Moves between units:
w411: @>w8, +>w353
w592: @>w373, +>w523
w965: @>w53, +>w339
w330: @>w529, +>w88
w358: @>w345, +>w294
w897: @>w339, +>w53
w105: @>w293, +>w172
w696: @>w691, +>w180
w345: @>w437, +>w839
w339: @>w676, +>w965
w373: @>w204, +>w193
w437: @>w716, +>w171
w920: @>w616, +>w794
w470: @>w696, +>w137
w137: @>w707, +>w470
w155: @>w172, +>w293
w691: @>w897, +>w15
w716: @>w105, +>w851
w616: @>w88, +>w529
w204: @>w470, +>w707
w353: @>w330, +>w411
w523: @>w920, +>w592
w53: @>w15, +>w897
w170: @>w965, +>w676
w676: @>w155, +>w170
w794: @>w592, +>w920
w193: @>w523, +>w373
w23: @>w353, +>w8
w180: @>w137, +>w696
w851: @>w171, +>w716
w529: @>w794, +>w616
w293: @>w170, +>w155
w707: @>w193, +>w204
w294: @>w23, +>w358
w88: @>w411, +>w330
w171: @>w839, +>w437
w839: @>w294, +>w345
w15: @>w180, +>w691
w172: @>w851, +>w105
w8: @>w358, +>w23

The rows follow the links: the fewer symbols apart two units are, the more alike their rows tend to be.

Each row is also shifted at random along 2 hidden directions that mean nothing.

Each row, then its unit:
[ -33    6   -8   -9  -17  -24  -20  -44  -13  -18   -3   26   30  -28   13  -48   14  -33   15  -20   -6   -5   39  -28  -10   17  -26   18  -31   56   32   -5   36  -32   -8    4   20    1  -23   32   67]: w358
[   7   -5   27   22  -28   25   30   -7   51   26   17   -6  -11   47   14   30  -60    7   71  -16   36   26  -26  -39   -3  -20   31  -34   20    7   30  -58  -32  -18  -32  -65  -40   48    0   21   37]: w920
[  20  -32   -4  -29   14  -18  -16   15    4  -56  -46   17  -32  -55   12    6  -25   92  -72   -8   29  -61  -49  -10  -47    9    2  -36   94  -77  -22   15  -57   17   91    4  -34   -9   19  -48 -109]: w23
[  10  -34   16    2   15  -15  -23   25   16  -23   -6    2   -8  -38  -29   -2  -11   24   10    4    8  -25  -23   15  -14   27  -25  -18   42  -19  -24  -44  -29  -38    4  -53  -46   46  -27  -28   39]: w294
[  16  -29   25    9   18   -6  -26   51    4   16   44  -16   -2  -11  -52   16   22   -6   42   40    3   -2   17   51   44   26  -25    7   -4    4  -25  -39    6  -28  -62  -43  -18   41  -36   -2   96]: w839
[ -12   44  -20   -5   33   23   -4   23  -61   44   50  -27    9   48  -13    6   69  -37  -59   49  -50   28   45   72   66    0   33   66  -58  -24  -14   75   56  102  -11  107   70  -79   15   23  -62]: w155
[  62  -24  -24  -62  -23   -2    6  -27  -25   35  -72  -24   -7  -57   72   54    2   55  -81  -61   19  -32 -100  -76  -23  -18  -32  -48   49  -22   19   28  -31  -31   62  -27    6  -27   45  -16  -74]: w204
[ -20  -25    0  -12  -26    7   12  -52    3  -48  -18   37   14  -11   21  -53    8   -1    7   -8    5   -1   20  -35  -34  -14  -30   -1    4   44   37  -26   12  -54   13    1    0   21    0   19   52]: w8
[ -41  -10  -16   32  -12  -10  -18  -20   13  -55   10   25   29    8  -10  -31  -23   -9   55   37   -5    1   35    3  -21   27   14   17    4   62   21  -37   62   10  -17    3   17   38  -30   31   26]: w897
[  16   -5   17   -6   40   -6  -28   58  -55   64   92  -43   -8   10  -55   33   85  -30   -7  105  -19   28   45   88  106   28  -12   56  -37   -9  -12    7   37   40  -82   30   32  -11  -29   29   34]: w171
[  40   -1  -27  -24   17    7   42   46    1   45  -65   -4   16  -17  -20   41  -11    8  -25  -85   21    3  -82   -2  -10  -46  -25  -41    5  -10  -44   27  -18  -59   34  -37  -41  -22   40  -63  -14]: w851
[ -29   11  -37   16   -9   -2   21  -24   36  -58  -55   42   42    0    0  -49  -45    3   13  -29   -7   -4  -13  -23  -75  -17   27    2    9   26   -3   -5   24    4   45    9    6   14    8  -29  -24]: w339
[ -11  -18  -12  -17   30   10   -2   32  -47  -44   37   -7  -12   17  -33  -16   63   32  -61   91  -18   20   43   62   26  -15    3   34   20  -35  -29   10    7   37   11   85   20  -17    8  -18  -37]: w53
[  -9  -38    6    2  -16   30   23  -37  -10  -44   28   -2  -19   31   18   -7   14   33    7   53   10   34   17  -25    1  -29    8    9   23    7   29  -33   -8   -1   -7   24    7   32   21   27   17]: w88

Where do the symbols, taken in turn from left to right, take each start?
Answer with the unit's name.
[  -8   31  -47    7    7    7   32   -6   26  -25  -73   41   34   14   -8  -32  -49   -7    1  -84   -1    1  -38  -22  -61  -34   18  -10    4   19  -23   21   11  -11   59    5    8  -30   40  -43  -40]
+ @ +: w339
[  22   24  -14   -7   19   19   38   33    7   50  -32    1   28    8  -29    6  -11  -30   -3  -66    0   25  -39    8   -1  -41  -12   -5  -27    0  -35   22   21  -21    8   -4  -15  -26   37  -39    5]
@ + @ +: w172
[ -19  -31    9  -19  -16   23    8  -47  -37  -51   31    9   -3   13   32  -24   32   39  -25   61   -6   22   39  -19   12  -13   -6   16   19   -2   27  -10    9   13    3   47   34   20    5   45   -1]
@ @ @: w345
[  16  -31   20   19  -18   24   38  -25   20  -18    9  -21  -16   36   23   11  -26   41   29   24   25   25  -11  -18   -3  -34   23  -26   35   11   26  -36  -24    0   -5  -20  -18   35   15    9   12]
@ @ @ +: w23
[ -21  -12   17   13   13  -18  -28   -3   -2  -52   27   16  -31   -6   -5  -30  -10   41  -21   39    4  -25   42   14  -15   20   25  -10   32  -50   -9    3  -21   60   28   48   -7    1   -5  -12  -58]
@ +: w88
[ -15  -28   -3   24  -14  -19  -38  -23    9  -37   21    7   27   -1    2  -28    4   14   45   63  -24   -1   27    8    6   36    1   34    5   59   25  -49   34    9  -40   -6   32   53  -41   37   46]
@ + @: w15
[   4  -29   19    0  -27   -8  -20  -17  -20   16   25  -31   23  -11   10   16   25    4   25   53  -11    7   16   -9   54   28  -27   35   -2   44   38  -38   40  -22  -64  -35   30   44  -45   53   78]
+ + @: w696
[  17   30   14  -36    0   20   -1  -21  -57   48   29  -39  -37   18   51   27   60   -4  -87   17  -20   23   15  -19   41  -21   14   14  -32  -37   26   81  -22   67   18   77   47  -82   34   42  -92]
@ +: w193
[  12  -26  -21  -16  -26  -20  -41  -22  -24  -27   -1  -12    9  -35   29   13   29   53  -28   61  -25  -34  -19  -21   22   35    0   13   42   18   25  -14   27   15   -9    7   47   12  -25   22  -27]
+ + @ @: w897
[ -10   32   14    1    0   19   22  -26    5  -19    5   19  -28   20   31  -18  -28    7  -25  -35   13   -4   19  -20  -23  -23   37  -11    2  -41    3   35  -48   46   54   45  -14  -55   36   -2  -75]
+ @ + +: w88
[ -50   21   43   37    5    7   -9  -23   12  -32   69   20  -22   34  -20  -50  -15  -34   61   38   11   24   96   21    2   24   36    1  -37   -4   -3  -17  -24   33  -41   26  -18   17  -32   34   46]
+ @ @: w8
[  21   38    0   -8  -17   25   34  -37   24   12  -46   29  -16   -3   41   -3  -33    0  -34  -90   31    5  -24  -60  -52  -53   17  -38   -2  -24   11   32  -59  -18   65    2  -34  -45   62  -24  -66]
@ + + +: w523
[  35   24   -1  -23  -24   15    6  -21  -46   58   25  -38  -20    4   36   45   43  -16  -48   -6   -6   14  -16  -34   37  -16   -6    5  -28  -16   40   38  -10   11   -1   16   25  -39   24   38  -30]
+ @ @: w920
